In the rows, 128 means zero.
Each name stands for a flat space through zero: a line, a plane or more. A row that begins with a name and a colon came from that space; any other row is followed by the name of the space it lies nearest, among the names in its block.
jl_hn: 104,131,121,95,154,169,143,142,112,91,113,107,148,149,109,116,119,179,115,124,143,115,110,139,153,138,139,152
cq_mp: 136,138,153,155,146,121,96,105,155,138,125,110,163,67,110,148,104,157,114,111,126,88,132,105,119,138,97,115
nl_ct: 90,131,164,128,156,119,226,135,113,110,132,144,123,196,193,171,41,115,90,142,81,62,53,127,124,146,58,136
jl_hn: 135,140,157,160,125,128,110,123,158,169,134,110,164,74,79,131,126,146,113,128,129,122,180,117,114,129,112,117
cq_mp: 129,126,102,109,155,117,149,134,126,102,100,129,79,167,144,127,116,115,136,128,150,155,135,161,120,160,172,137
zb_jf: 152,128,116,139,128,122,140,156,114,116,115,127,123,166,113,148,160,134,120,121,139,140,108,145,117,120,156,137
dl_tl: 91,140,135,93,182,169,111,101,136,89,94,119,144,101,117,90,90,154,129,119,161,128,141,165,135,138,149,131
cq_mp: 145,118,85,114,131,122,64,121,128,99,129,111,103,105,144,129,151,154,143,102,139,112,93,90,160,139,135,140
dl_tl: 122,132,126,119,136,152,129,145,114,108,123,117,150,140,110,128,138,163,114,121,132,112,100,126,144,118,126,144
jl_hn: 122,126,146,158,133,130,117,147,168,181,150,103,116,112,103,128,125,128,98,136,126,129,182,114,127,142,112,143
cq_mp: 126,146,95,119,138,121,74,127,130,117,113,142,92,102,133,102,132,116,136,115,137,131,107,113,148,113,125,136
dl_tl: 122,128,140,129,146,131,116,109,140,123,120,129,132,110,135,123,113,123,130,123,136,127,136,142,118,130,132,119
jl_hn: 146,130,99,112,116,125,126,134,110,110,114,125,129,133,109,126,153,147,147,124,141,146,130,128,135,134,159,128
cj_lc: 90,123,143,122,154,143,123,119,159,152,138,128,93,121,150,95,94,94,118,143,132,143,172,144,129,140,122,137
dl_tl: 118,123,140,130,121,153,114,135,138,150,142,120,142,117,105,105,148,130,123,136,135,146,163,135,131,113,135,133
cj_lc: 109,85,178,154,106,161,115,130,156,185,193,124,136,136,150,107,166,80,115,150,119,155,174,145,116,91,124,131
nl_ct: 181,130,110,163,146,72,94,110,164,135,103,102,104,86,111,171,125,143,137,104,150,128,166,116,98,184,157,111
jl_hn: 151,108,154,159,134,98,133,100,144,133,133,134,125,129,166,163,121,95,135,122,125,127,128,147,86,137,135,102
nl_ct: 132,144,135,139,121,120,124,127,124,136,118,153,132,120,120,119,134,102,131,130,127,142,126,143,113,98,127,116
cj_lc: 164,114,110,125,118,127,73,101,131,115,115,123,139,93,107,113,184,130,169,112,168,176,165,154,110,121,197,106
nl_ct: 103,109,142,115,128,169,138,144,120,123,156,110,149,152,135,122,136,153,109,133,118,108,108,119,154,118,110,151
dl_tl: 158,120,151,169,150,110,62,89,170,137,128,103,150,56,123,156,128,145,126,99,142,103,143,116,103,141,125,106
jl_hn: 88,142,156,124,176,166,157,146,138,124,110,122,136,150,108,110,94,137,90,136,141,126,139,171,123,127,129,148
zb_jf: 104,156,79,45,155,142,168,110,76,37,62,140,131,147,126,103,81,174,164,122,149,126,89,148,157,160,159,128
dl_tl: 134,125,122,108,141,136,202,150,101,89,106,101,153,184,106,166,114,189,118,128,133,111,111,140,129,172,150,140
dl_tl: 150,132,152,167,144,115,108,122,149,139,121,123,145,106,115,153,132,127,113,114,135,118,129,139,97,120,128,116
dl_tl: 127,117,114,115,89,141,161,164,101,136,155,124,132,172,121,129,160,140,125,144,109,132,115,106,154,118,121,147
cq_mp: 138,154,88,120,113,107,102,137,123,135,111,144,95,107,109,106,136,117,144,127,132,147,136,108,143,124,131,130
jl_hn: 149,117,131,135,137,111,135,110,130,113,115,129,127,136,141,148,131,119,142,121,141,141,133,154,99,142,160,111
nl_ct: 90,104,152,117,100,177,114,134,126,160,176,148,129,143,149,71,167,76,130,154,121,167,149,149,140,67,127,137
dl_tl: 122,109,137,114,121,142,159,124,126,128,141,109,144,143,126,132,127,146,134,139,129,134,156,134,129,152,142,127
zb_jf: 151,146,130,151,110,112,120,137,122,140,122,138,147,113,101,141,145,130,124,123,121,123,116,117,119,105,116,118
cj_lc: 118,113,179,152,142,131,125,92,159,151,144,126,151,99,148,133,103,104,123,132,124,122,160,147,96,129,116,105
cq_mp: 111,130,139,109,79,151,197,155,91,147,145,150,157,175,106,107,150,113,134,164,110,161,145,146,131,96,130,127
zb_jf: 147,130,150,153,104,137,133,144,122,150,134,134,167,132,88,131,173,124,123,133,133,152,145,151,104,90,146,118
zb_jf: 136,157,96,109,137,129,133,146,109,103,86,127,131,130,80,118,133,161,133,121,150,142,129,139,136,135,157,135
zb_jf: 133,118,190,190,99,96,99,83,179,212,178,144,143,55,154,136,110,61,128,141,93,119,182,104,89,108,69,85
jl_hn: 117,153,158,145,127,136,132,128,130,147,122,144,164,103,100,119,115,123,113,133,119,119,131,134,117,96,100,117
cj_lc: 143,131,97,116,117,126,109,137,118,120,116,130,113,129,109,113,161,130,145,124,146,158,139,132,135,124,162,132
zb_jf: 120,92,134,136,98,167,95,161,134,158,194,94,139,138,128,123,183,153,104,131,112,111,120,83,170,105,102,163
zb_jf: 117,110,159,147,126,116,120,97,156,158,158,133,120,105,171,131,103,88,130,136,110,119,148,120,113,133,99,111
cq_mp: 135,79,141,137,96,141,121,132,124,139,185,117,133,158,172,144,173,116,129,131,109,122,105,110,137,110,120,135
nl_ct: 85,129,188,115,141,161,199,105,117,121,128,144,185,145,139,120,78,120,120,150,114,118,133,173,106,116,109,109
cj_lc: 107,154,174,163,185,112,141,111,173,151,105,130,122,99,128,141,49,110,91,128,126,101,153,149,92,151,94,119
nl_ct: 137,126,131,145,120,123,138,152,121,134,138,132,124,156,131,145,145,121,112,128,117,120,100,124,126,111,118,138
cj_lc: 77,126,127,88,166,137,132,91,146,111,125,126,94,110,179,101,48,120,135,135,123,106,137,120,151,172,101,132
cj_lc: 110,150,115,104,123,94,161,96,140,151,103,161,81,108,138,92,72,70,165,156,129,176,206,148,110,163,140,100
zb_jf: 144,132,125,152,130,100,115,128,150,152,126,126,104,113,125,140,124,112,125,126,129,134,152,121,114,143,127,123
jl_hn: 156,149,130,149,106,110,135,136,119,143,110,146,149,119,86,133,154,118,135,130,133,154,145,144,101,104,145,109
cq_mp: 153,138,89,138,90,93,88,140,119,144,138,150,90,115,137,125,160,100,144,123,113,134,103,84,146,105,111,129
cq_mp: 157,92,130,144,87,113,140,132,131,153,169,104,136,141,135,162,163,137,137,134,113,129,149,99,125,149,131,123
nl_ct: 135,137,91,101,106,120,165,153,88,104,114,141,115,172,123,130,140,137,142,134,123,138,99,123,145,130,141,137
jl_hn: 121,111,151,139,148,134,148,130,133,120,138,121,130,157,157,151,115,125,109,126,122,107,104,140,118,133,119,134
cj_lc: 101,114,138,107,146,144,126,103,135,113,138,120,127,120,164,119,95,132,131,128,124,108,121,123,142,145,112,130
zb_jf: 95,126,132,111,161,148,121,120,147,124,126,118,107,122,143,105,94,128,118,131,136,124,144,135,141,147,124,142
nl_ct: 136,108,161,140,135,155,149,133,133,126,139,88,187,134,96,156,143,182,110,124,137,113,145,140,116,143,142,130
nl_ct: 142,120,147,157,133,129,116,136,142,141,139,113,144,124,117,149,144,138,109,120,129,116,127,127,116,122,124,131
cq_mp: 111,140,111,88,124,163,126,132,96,93,115,128,160,126,105,102,136,169,137,125,135,121,101,123,161,112,131,138
cj_lc: 165,151,143,179,119,89,122,134,141,158,116,136,143,102,96,162,133,120,115,120,121,120,133,121,94,117,113,109
dl_tl: 126,112,130,109,130,134,174,125,115,107,128,110,144,157,135,147,114,156,133,133,127,119,129,133,129,162,140,128
97,127,134,91,145,178,166,143,110,101,117,112,157,160,102,107,122,168,119,137,143,134,135,157,144,134,149,147	dl_tl
182,163,95,136,92,54,138,101,118,134,85,152,126,82,94,150,120,120,177,126,129,151,163,113,98,156,146,80	zb_jf
169,158,93,134,162,61,130,102,139,96,66,113,108,91,113,178,73,168,142,100,142,99,127,108,110,206,137,108	nl_ct
162,153,169,193,137,97,123,126,144,153,108,149,159,105,100,162,132,103,106,116,128,123,123,155,69,93,120,100	nl_ct
126,122,157,149,104,126,166,142,122,155,154,136,149,151,133,147,131,114,112,143,100,117,120,122,118,110,98,124	cj_lc
110,91,79,65,118,189,96,151,96,83,147,108,109,174,140,80,196,157,149,126,155,161,108,132,186,115,183,169	cj_lc
163,126,107,156,79,89,125,155,126,167,153,133,102,137,124,151,165,109,130,134,105,134,129,86,131,123,112,129	dl_tl
154,158,87,102,163,124,132,132,104,65,49,126,132,136,75,128,135,171,146,106,179,156,124,176,114,147,204,125	cj_lc
140,103,122,113,117,130,161,128,112,111,130,125,126,172,141,136,152,123,147,135,139,159,139,158,114,141,175,124	zb_jf
123,118,151,127,134,115,195,117,113,112,124,148,129,177,170,153,98,99,131,140,114,126,108,161,99,137,130,112	dl_tl
167,152,127,155,91,92,123,122,120,152,111,159,145,101,93,132,157,99,150,130,128,160,150,138,94,97,142,93	jl_hn
129,111,135,133,120,137,114,128,118,118,151,130,138,139,158,139,146,126,124,120,115,106,80,115,137,104,110,132	cq_mp
123,117,111,101,131,145,132,129,122,110,124,110,127,138,119,117,136,154,139,129,144,142,146,134,142,150,158,137	cq_mp
122,145,143,126,145,127,173,127,130,127,101,126,144,133,100,133,96,139,122,137,136,135,159,156,107,150,140,119	cq_mp
120,140,138,127,145,129,149,126,133,128,110,130,131,130,115,126,105,127,122,133,135,134,147,150,114,139,135,124	cq_mp
135,121,106,108,150,132,112,116,139,105,110,92,126,108,109,131,121,176,139,115,154,127,156,123,139,178,160,134	cq_mp
106,118,158,120,116,134,177,111,123,144,137,156,130,153,153,109,113,74,143,156,121,164,163,172,101,117,139,107	nl_ct
142,150,118,132,112,102,169,142,106,127,109,149,128,148,115,144,121,121,131,135,116,131,114,129,117,126,123,119	cq_mp
139,126,139,154,126,115,93,115,159,159,142,114,131,82,119,135,127,130,124,122,125,118,158,104,122,137,112,120	cq_mp
167,142,128,173,128,60,152,129,144,151,112,140,96,132,135,178,106,97,123,125,116,124,134,123,87,156,120,109	cq_mp
193,147,77,141,106,51,152,137,106,108,95,127,107,137,116,194,128,155,148,111,118,109,94,87,120,174,133,114	cq_mp
148,127,128,144,137,109,109,115,140,124,122,118,131,106,130,152,123,140,129,113,130,110,121,115,119,143,125,119	dl_tl
134,167,122,151,149,120,104,155,125,125,95,152,116,126,101,122,133,115,103,115,136,127,91,142,120,87,121,138	dl_tl
131,107,125,130,104,137,97,126,147,160,161,108,125,104,120,113,157,130,137,135,129,145,176,106,141,134,133,131	cq_mp
102,131,120,103,166,147,150,138,127,105,104,130,97,166,135,106,108,120,121,133,150,150,135,171,128,141,159,146	jl_hn
145,135,107,135,127,117,122,152,114,113,122,126,119,146,125,149,143,145,117,115,123,108,80,108,140,122,120,142	zb_jf
105,122,117,102,155,142,131,125,131,107,122,118,104,141,148,115,104,136,126,128,136,124,125,133,145,152,134,144	zb_jf
142,156,121,146,139,106,139,147,126,127,102,132,126,129,102,149,114,141,110,120,125,111,109,121,121,132,115,131	cj_lc

Each name stands for a flat space through zero: a line, a plane or more. A row that begins with a name and a colon came from that space; any other row is followed by the name of the space it lies nearest, among the names in its block.
dd-gq: 127,88,123,159,155,188,135,164,165,118,154,104,147,113,115,162,101,111,201,174,135,83,103,94,143,118,130,161
bh-qn: 148,120,150,104,112,139,121,143,140,130,127,125,145,131,129,132,132,140,136,145,131,117,105,121,131,112,137,114
tz-hc: 113,144,136,111,115,133,124,176,100,102,122,130,156,64,91,110,106,114,117,168,113,115,81,155,161,79,160,139
dd-gq: 144,140,122,128,124,104,122,116,103,134,142,120,122,125,140,114,147,162,103,123,108,105,109,142,103,144,136,68
ch-sr: 137,133,136,149,145,141,117,111,134,122,134,127,131,140,135,143,135,126,147,125,122,111,121,119,119,133,121,133
bh-qn: 149,97,139,94,119,140,129,155,168,129,86,161,133,135,163,179,132,109,162,132,177,220,136,89,155,159,88,182
zz-lb: 125,82,115,126,135,108,163,112,178,103,108,100,127,155,144,155,126,124,185,149,157,115,137,106,111,144,101,124
bh-qn: 128,129,132,153,136,125,129,105,149,119,122,133,124,162,111,126,123,116,153,135,137,102,140,114,126,114,118,146
zz-lb: 79,109,105,106,110,89,174,101,146,108,107,96,117,126,121,120,107,120,125,115,146,128,164,148,113,123,132,135
bh-qn: 109,146,133,155,147,173,106,156,124,179,154,161,110,145,136,113,135,97,95,90,102,191,174,111,161,133,126,180
zr-bn: 95,130,136,127,104,91,149,115,167,112,94,141,124,166,94,101,111,100,136,140,145,124,156,121,143,83,126,166
dd-gq: 137,133,110,141,165,73,142,126,98,115,128,110,119,151,149,84,175,128,107,141,87,117,132,151,115,141,105,40
zz-lb: 103,146,123,199,129,107,120,84,177,127,125,164,104,176,121,141,121,116,159,116,131,113,139,85,118,137,113,187
bh-qn: 112,173,145,162,120,124,98,124,123,138,142,160,126,128,121,112,135,128,103,116,89,121,107,125,133,112,147,146
ch-sr: 152,118,137,110,116,130,127,168,122,159,147,126,131,153,109,79,139,142,104,156,115,107,130,127,143,98,142,74
dd-gq: 104,165,148,107,74,79,118,113,141,163,107,176,106,165,136,92,144,136,60,82,119,190,160,127,133,119,138,143
bh-qn: 161,96,154,95,124,191,123,167,139,163,162,99,148,145,118,118,126,140,135,147,128,96,131,118,139,97,149,98
tz-hc: 97,141,129,134,129,112,129,115,137,98,111,129,135,97,151,159,129,118,138,116,116,148,104,133,122,140,126,159
zr-bn: 104,127,133,122,107,102,143,116,157,116,104,135,126,148,111,119,116,114,134,132,143,130,144,123,133,104,128,155
dd-gq: 119,61,90,104,133,153,169,159,156,125,118,103,124,99,142,173,96,116,174,143,183,170,152,108,138,167,107,163
tz-hc: 129,126,131,110,115,134,130,156,122,157,132,138,123,143,109,92,125,122,99,130,129,146,156,130,151,106,136,125
ch-sr: 124,112,110,165,154,151,135,121,135,127,158,102,124,129,123,138,118,131,158,137,121,80,126,118,113,138,129,122
zr-bn: 117,117,144,171,167,176,122,109,171,127,151,109,133,162,144,159,132,105,179,118,111,102,139,98,121,128,116,165
tz-hc: 151,79,137,101,168,126,158,140,153,123,124,78,138,182,167,119,172,115,156,147,117,128,156,125,122,132,93,60
bh-qn: 110,132,105,185,152,136,135,94,127,128,158,110,111,147,97,113,109,125,143,125,119,60,149,127,110,121,135,132
dd-gq: 145,93,126,131,164,199,125,177,131,130,151,108,148,99,135,161,118,110,172,156,132,129,114,111,151,135,121,147
zz-lb: 189,97,127,95,115,139,119,177,119,136,133,129,144,100,145,150,138,168,144,173,148,128,71,112,130,154,125,74
dd-gq: 121,143,137,158,109,109,116,130,150,154,162,134,120,156,131,101,145,159,113,134,83,83,100,109,113,118,153,90
dd-gq: 127,154,153,121,112,150,106,113,124,130,121,149,136,125,111,135,115,121,118,107,136,135,130,133,136,105,141,172
ch-sr: 139,166,181,128,81,141,84,176,142,138,133,178,157,122,85,101,121,133,117,170,104,100,61,110,167,55,171,152
zr-bn: 168,128,113,151,59,122,100,124,152,162,141,186,109,116,107,163,92,199,143,145,181,100,71,73,110,164,148,148
zr-bn: 105,138,112,70,41,49,149,104,126,114,78,151,116,89,114,128,97,165,87,116,177,160,116,150,113,135,149,136
bh-qn: 145,109,118,160,132,159,120,127,154,124,131,144,127,124,115,172,100,129,184,149,167,110,111,89,131,145,117,176
zz-lb: 133,88,99,95,119,111,159,151,123,113,124,94,134,86,139,142,119,151,142,157,147,122,105,138,117,152,129,85
zr-bn: 169,92,112,86,157,127,148,145,104,92,78,125,139,110,133,154,127,101,160,156,187,180,143,140,149,150,79,129
tz-hc: 118,137,136,128,129,132,122,133,127,90,116,125,150,80,132,160,119,122,152,143,123,121,79,135,130,124,135,151
bh-qn: 117,110,116,118,142,122,152,118,128,131,129,100,119,149,133,112,133,119,123,117,128,129,168,140,120,130,119,107
zz-lb: 131,100,118,136,189,151,148,117,124,107,133,80,134,139,152,144,144,101,162,127,121,120,155,138,118,145,98,109
zr-bn: 114,109,123,82,103,92,166,128,135,74,63,123,144,113,73,117,87,96,152,170,189,126,140,151,152,77,122,161
ch-sr: 141,153,162,140,119,140,93,144,141,136,131,163,140,134,138,136,145,130,128,133,105,137,90,107,141,117,134,145
ch-sr: 129,119,116,120,131,123,146,111,113,126,131,103,123,140,101,102,116,129,121,130,140,94,156,149,119,112,133,103
dd-gq: 140,143,152,124,135,172,102,140,115,137,138,138,142,117,125,137,128,119,123,118,119,138,122,130,143,114,137,151
tz-hc: 124,136,131,119,102,142,116,138,129,151,128,156,122,118,120,133,112,132,110,112,143,159,135,119,141,130,139,165
zz-lb: 121,140,140,161,157,128,124,76,150,126,118,135,114,193,135,130,143,99,143,94,127,131,179,116,118,128,99,159
ch-sr: 179,113,135,108,174,176,120,166,82,116,124,116,151,116,108,121,132,100,143,162,142,129,133,147,160,109,109,110
tz-hc: 169,91,122,75,100,161,129,186,113,164,144,123,135,97,128,132,116,161,115,150,158,147,115,123,142,141,142,95
zr-bn: 132,119,124,131,114,109,136,112,154,115,95,152,121,150,111,140,111,117,154,138,172,140,143,108,135,127,108,167
zr-bn: 103,123,136,115,116,98,144,127,161,132,109,132,121,161,147,117,143,115,119,116,122,164,154,119,132,125,118,135
tz-hc: 167,122,114,162,158,138,118,91,126,131,125,143,110,166,130,151,132,127,157,118,161,125,154,106,114,165,90,137
zz-lb: 128,143,99,159,86,161,97,173,109,193,177,181,103,78,106,129,90,169,91,122,134,143,102,98,143,157,168,163
tz-hc: 95,144,172,104,84,150,113,146,162,125,131,130,157,100,126,143,113,131,126,126,106,122,85,124,138,83,172,170
bh-qn: 103,140,130,139,124,85,133,104,156,113,97,151,117,149,153,138,143,112,131,110,126,170,138,116,125,143,106,157
zr-bn: 125,163,127,157,159,135,111,114,84,134,148,129,121,132,119,97,142,117,95,106,92,115,144,154,127,120,132,113
zz-lb: 174,132,159,74,138,110,120,141,93,95,102,109,162,116,144,120,167,135,120,155,115,124,89,164,128,110,120,54
ch-sr: 76,179,135,148,77,111,113,96,131,128,130,156,121,103,90,117,92,137,95,100,118,106,114,138,122,95,175,186
tz-hc: 165,110,122,147,178,128,136,118,117,105,127,104,133,161,121,119,146,116,164,160,131,83,134,131,122,126,97,82
zz-lb: 107,107,117,150,111,105,145,134,179,107,120,129,130,126,123,148,110,131,176,165,139,101,96,96,125,127,128,150
dd-gq: 115,132,114,154,137,74,147,104,134,107,122,116,118,156,122,99,142,129,132,143,110,89,129,134,110,122,120,89
ch-sr: 152,124,137,133,154,143,121,117,124,114,123,121,137,142,133,141,139,119,151,133,133,117,128,127,125,129,110,122
ch-sr: 151,89,124,108,133,124,155,143,137,111,121,94,141,146,98,108,119,127,159,179,151,76,130,131,131,97,124,86
167,118,130,132,155,190,106,153,107,167,160,132,126,132,141,139,137,131,125,117,129,147,143,115,138,151,120,123	zz-lb
135,148,125,148,115,148,109,127,101,133,159,128,133,95,91,119,103,154,120,140,120,65,91,138,121,109,165,120	zr-bn
107,89,94,96,109,121,166,146,131,129,130,94,123,92,128,133,102,141,129,136,152,132,137,138,122,143,139,115	zz-lb
76,135,110,120,65,81,147,132,148,158,139,136,104,123,116,92,109,158,80,113,117,129,135,128,119,120,168,124	ch-sr
143,103,150,93,132,156,129,162,146,118,114,120,153,117,147,155,134,114,155,147,139,157,113,119,147,122,118,139	tz-hc
94,158,98,164,127,75,140,100,93,117,151,108,112,115,100,75,125,149,91,130,85,56,116,165,100,114,158,73	tz-hc
119,147,116,94,64,50,140,80,126,122,80,160,105,132,118,120,115,156,88,100,173,158,143,142,107,141,129,133	dd-gq
108,140,133,136,122,113,126,111,144,145,134,134,114,150,156,126,146,133,108,95,106,151,143,121,116,144,128,129	zr-bn
105,141,135,129,141,120,126,116,129,149,143,118,117,145,180,124,166,129,94,80,82,167,150,135,113,154,125,108	zr-bn
144,155,150,130,113,117,102,131,128,114,103,170,139,123,119,136,131,124,131,141,135,143,95,119,144,115,125,155	bh-qn
114,126,121,120,79,84,143,105,163,96,73,164,123,127,87,144,84,121,156,148,195,134,126,112,137,111,122,195	dd-gq
134,143,126,139,116,123,111,133,119,158,151,143,116,129,143,119,142,156,99,113,106,132,116,121,119,147,140,105	zr-bn
123,139,125,140,86,124,123,114,135,117,128,141,131,107,69,127,80,148,141,153,158,64,97,124,125,94,161,157	zr-bn
121,124,102,161,158,159,135,121,104,145,163,107,113,133,100,106,110,119,124,120,123,91,165,138,125,125,134,126	bh-qn
131,157,153,168,121,134,98,117,152,128,130,165,131,153,109,129,126,122,144,136,118,103,105,101,136,103,134,167	bh-qn
122,95,96,115,130,113,160,142,125,151,143,100,109,138,138,105,132,141,112,128,130,133,161,132,118,150,125,80	ch-sr
95,109,107,161,116,113,148,127,176,116,128,128,120,127,121,147,103,127,170,149,139,106,115,96,124,134,129,163	zz-lb
143,109,87,129,173,68,167,102,93,55,80,100,128,117,115,124,131,106,163,169,160,106,132,163,117,142,82,85	dd-gq
98,76,103,128,137,116,177,112,179,106,116,86,122,145,138,151,112,114,181,139,156,116,157,113,113,142,108,140	zz-lb
134,137,123,128,135,101,137,103,106,101,113,116,130,135,101,105,125,124,126,140,134,91,133,154,119,107,125,102	bh-qn
127,166,147,174,108,151,87,120,148,171,145,191,110,163,108,122,119,127,113,103,124,139,138,89,144,118,139,193	zz-lb
137,130,153,119,112,122,120,128,153,123,118,136,140,146,131,133,137,132,140,139,127,120,108,115,129,111,130,128	bh-qn
130,111,99,129,115,128,133,176,114,126,148,121,134,60,126,140,110,156,135,167,126,112,69,125,131,148,148,106	zz-lb
85,143,122,93,47,62,145,88,151,123,96,144,113,108,128,137,104,163,95,96,155,149,122,137,101,135,155,150	zr-bn
144,123,126,107,154,120,134,160,99,133,120,125,129,134,144,100,158,111,104,135,112,169,146,145,148,132,108,88	zr-bn
178,104,151,91,127,128,138,151,125,118,116,107,151,167,84,83,132,126,143,188,146,71,128,138,144,67,127,68	ch-sr
144,123,123,126,140,128,127,142,114,125,130,125,132,119,134,127,137,131,130,141,124,129,116,131,131,137,121,106	dd-gq
127,103,98,139,154,144,148,133,114,134,150,97,119,122,124,123,119,127,136,132,131,109,150,135,121,144,124,107	ch-sr
120,132,128,144,145,81,141,142,141,103,93,150,126,162,117,95,145,89,138,161,121,146,138,122,155,105,99,131	dd-gq
116,96,121,99,131,130,157,138,138,114,121,91,137,118,132,132,121,120,143,140,138,125,138,139,127,122,127,116	zz-lb
